Below are the code and all the weights of a small trained network. Each question names an input and a class and asks about switching units off, where a switched-off unit gives its printed mean instead of its output.

import numpy as np


def w(rows, s, z=0):
    codes = np.array(rows[::2]) - 128.0
    scale = np.full(codes.shape[1], s)
    scale[-1] = z or s
    return codes * scale


def f(y):
    return y / 2 * (1 + np.tanh(0.7978845608 * (y + 0.044715 * y**3)))


def log_softmax(a):
    a = a - a.max(-1, keepdims=True)
    return a - np.log(np.exp(a).sum(-1, keepdims=True))


def net(x, mask):
    res = np.array(x, float).reshape(1, 8) / 4 @ E
    y = f(res @ A[0][:, :-1].T + A[0][:, -1])
    res = res + np.where(mask, y, B[0][:, -1]) @ B[0][:, :-1]
    return log_softmax(res[-1] @ U[:, :-1].T + U[:, -1])


A, B = {}, {}
E = w([
[36,218,52,126],'x0',
[216,82,117,242],'x1',
[165,2,2,38],'x2',
[74,116,105,209],'x3',
[145,126,145,87],'x4',
[77,80,216,96],'x5',
[80,108,132,169],'x6',
[138,121,150,96],'x7',
],0.006)
A[0] = w([
[224,94,162,74,177],'N1',
[70,120,129,149,60],'N2',
[131,140,120,105,191],'N3',
[82,101,157,142,203],'N4',
[67,74,50,49,140],'N5',
[84,136,115,141,57],'N6',
[173,141,83,71,128],'N7',
[115,132,124,161,184],'N8',
[86,50,73,78,185],'N9',
[144,172,105,170,153],'N10',
[147,179,170,175,245],'N11',
[117,113,113,168,136],'N12',
[164,109,75,98,173],'N13',
[143,79,103,135,75],'N14',
[129,136,134,112,130],'N15',
[103,183,115,127,48],'N16',
[133,131,122,49,177],'N17',
[61,127,106,188,114],'N18',
[167,69,156,156,25],'N19',
[166,11,97,158,98],'N20',
[101,87,170,166,158],'N21',
[163,120,103,180,154],'N22',
[93,101,126,81,221],'N23',
[156,132,105,141,147],'N24',
[129,111,197,114,131],'N25',
[139,189,68,196,152],'N26',
[169,162,204,138,251],'N27',
[62,208,124,96,160],'N28',
[74,188,143,108,121],'N29',
[150,139,166,152,171],'N30',
[162,148,182,161,252],'N31',
[89,156,93,143,178],'N32',
[116,115,6,172,184],'N33',
[166,60,124,147,40],'N34',
[84,173,152,135,50],'N35',
[133,90,99,63,125],'N36',
[176,132,120,190,131],'N37',
[103,156,78,181,98],'N38',
[133,151,123,161,187],'N39',
],0.014,0.0031)
B[0] = w([
[101,134,121,176,225],'N1',
[165,136,160,108,142],'N2',
[148,104,97,131,152],'N3',
[78,99,113,91,160],'N4',
[92,54,134,149,254],'N5',
[139,165,136,126,138],'N6',
[151,96,86,121,192],'N7',
[88,110,92,94,148],'N8',
[117,125,108,187,241],'N9',
[153,120,69,120,167],'N10',
[111,98,65,133,200],'N11',
[138,152,84,131,144],'N12',
[118,161,157,178,200],'N13',
[156,228,169,130,160],'N14',
[125,136,131,107,134],'N15',
[192,180,130,127,155],'N16',
[96,119,102,194,200],'N17',
[135,173,136,76,172],'N18',
[137,162,199,107,159],'N19',
[255,196,172,123,226],'N20',
[94,139,87,185,156],'N21',
[122,114,159,155,171],'N22',
[73,75,128,140,192],'N23',
[163,115,129,175,148],'N24',
[159,126,98,112,165],'N25',
[114,149,106,136,202],'N26',
[96,73,73,128,200],'N27',
[211,162,149,27,219],'N28',
[210,218,109,69,191],'N29',
[78,24,99,196,155],'N30',
[68,41,110,98,186],'N31',
[178,70,120,105,172],'N32',
[135,76,137,126,231],'N33',
[221,243,242,75,170],'N34',
[193,127,157,97,164],'N35',
[143,128,98,149,203],'N36',
[128,136,97,139,173],'N37',
[154,100,145,137,172],'N38',
[117,99,98,114,155],'N39',
],0.0063,0.0092)
U = w([
[48,78,35,69,196],'0',
[74,79,143,254,185],'1',
[138,195,170,105,4],'2',
],0.0087,0.003)

Each question gives the input, the list of numbers given to net, and the class t.
The units are the neurons (one row each of A and B). Each row of codes is followed by its name. A weight is (code - 128) times the scale printed after its matrix; where a second scale follows, it is the last column's (A, B and U).
mask holds one flag per neuron, in row order. A switched-off neuron (its flag False) gives its mean, the last column of its row in B, instead of its output. The means were averaged over made-up inputs and are rounded, as every weight is.
A unit's drop is (log p(t) with every unit on - log p(t) with that unit switched off) / (log p(t) with every unit on - log p(t) with every unit switched off).
The circuit of an input: a set's keep is (log p(t) with only the set's units on - log p(t) with every unit switched off) / (log p(t) with every unit on - log p(t) with every unit switched off). Starting from the 12 units with the biggest drops (on a tie, the unit counted first), units are removed one at a time, each time the one whose removal leaves the highest keep (on an exact tie, the one counted first), for as long as the keep stays at least 0.8.
units of the circuit, in order: the units of the circuit, biggest drop first
unit that matters most: the unit with the biggest drop
top k neurons: the k neurons with the biggest drops, biggest first
drop when u is switched off: that unit's drop, to one decimal
input [-5,0,7,-6,4,3,-3,-3], class 1: top 2 neurons	[N1, N17]
input [4,7,8,-1,-8,1,-3,-3], class 1: units of the circuit, in order	[N9, N13]
input [-5,-6,1,-2,-2,-7,5,3], class 1: units of the circuit, in order	[N28, N29, N18]
input [2,6,0,8,5,6,5,-1], class 0: units of the circuit, in order	[N18, N4]
input [-1,3,3,5,-7,4,-5,7], class 2: units of the circuit, in order	[N20, N34]
input [-7,7,2,1,3,-7,-8,8], class 2: units of the circuit, in order	[N34]
input [-8,-1,-6,4,8,0,0,-3], class 0: units of the circuit, in order	[N31, N27, N11]
input [6,8,-2,-5,3,-5,0,-3], class 0: units of the circuit, in order	[N10, N9, N20]
input [-7,-2,8,4,7,2,5,6], class 1: units of the circuit, in order	[N9, N1]
input [7,-8,-1,1,-6,-7,-3,5], class 2: top 2 neurons	[N28, N29]
input [-2,6,5,-2,5,0,-7,2], class 2: top 2 neurons	[N34, N20]
input [-3,-8,-7,-4,6,5,8,-6], class 0: top 2 neurons	[N27, N20]
input [8,1,6,-3,-8,3,-7,-2], class 1: drop when N9 is switched off	0.2
input [-6,7,8,-2,-5,3,-8,-7], class 2: drop when N34 is switched off	0.1
input [5,8,0,6,-5,7,-5,-5], class 0: unit that matters most	N18
input [-3,5,5,-2,-6,1,-3,-2], class 2: drop when N20 is switched off	0.2
input [4,4,-8,-6,-3,1,6,6], class 0: drop when N12 is switched off	0.0
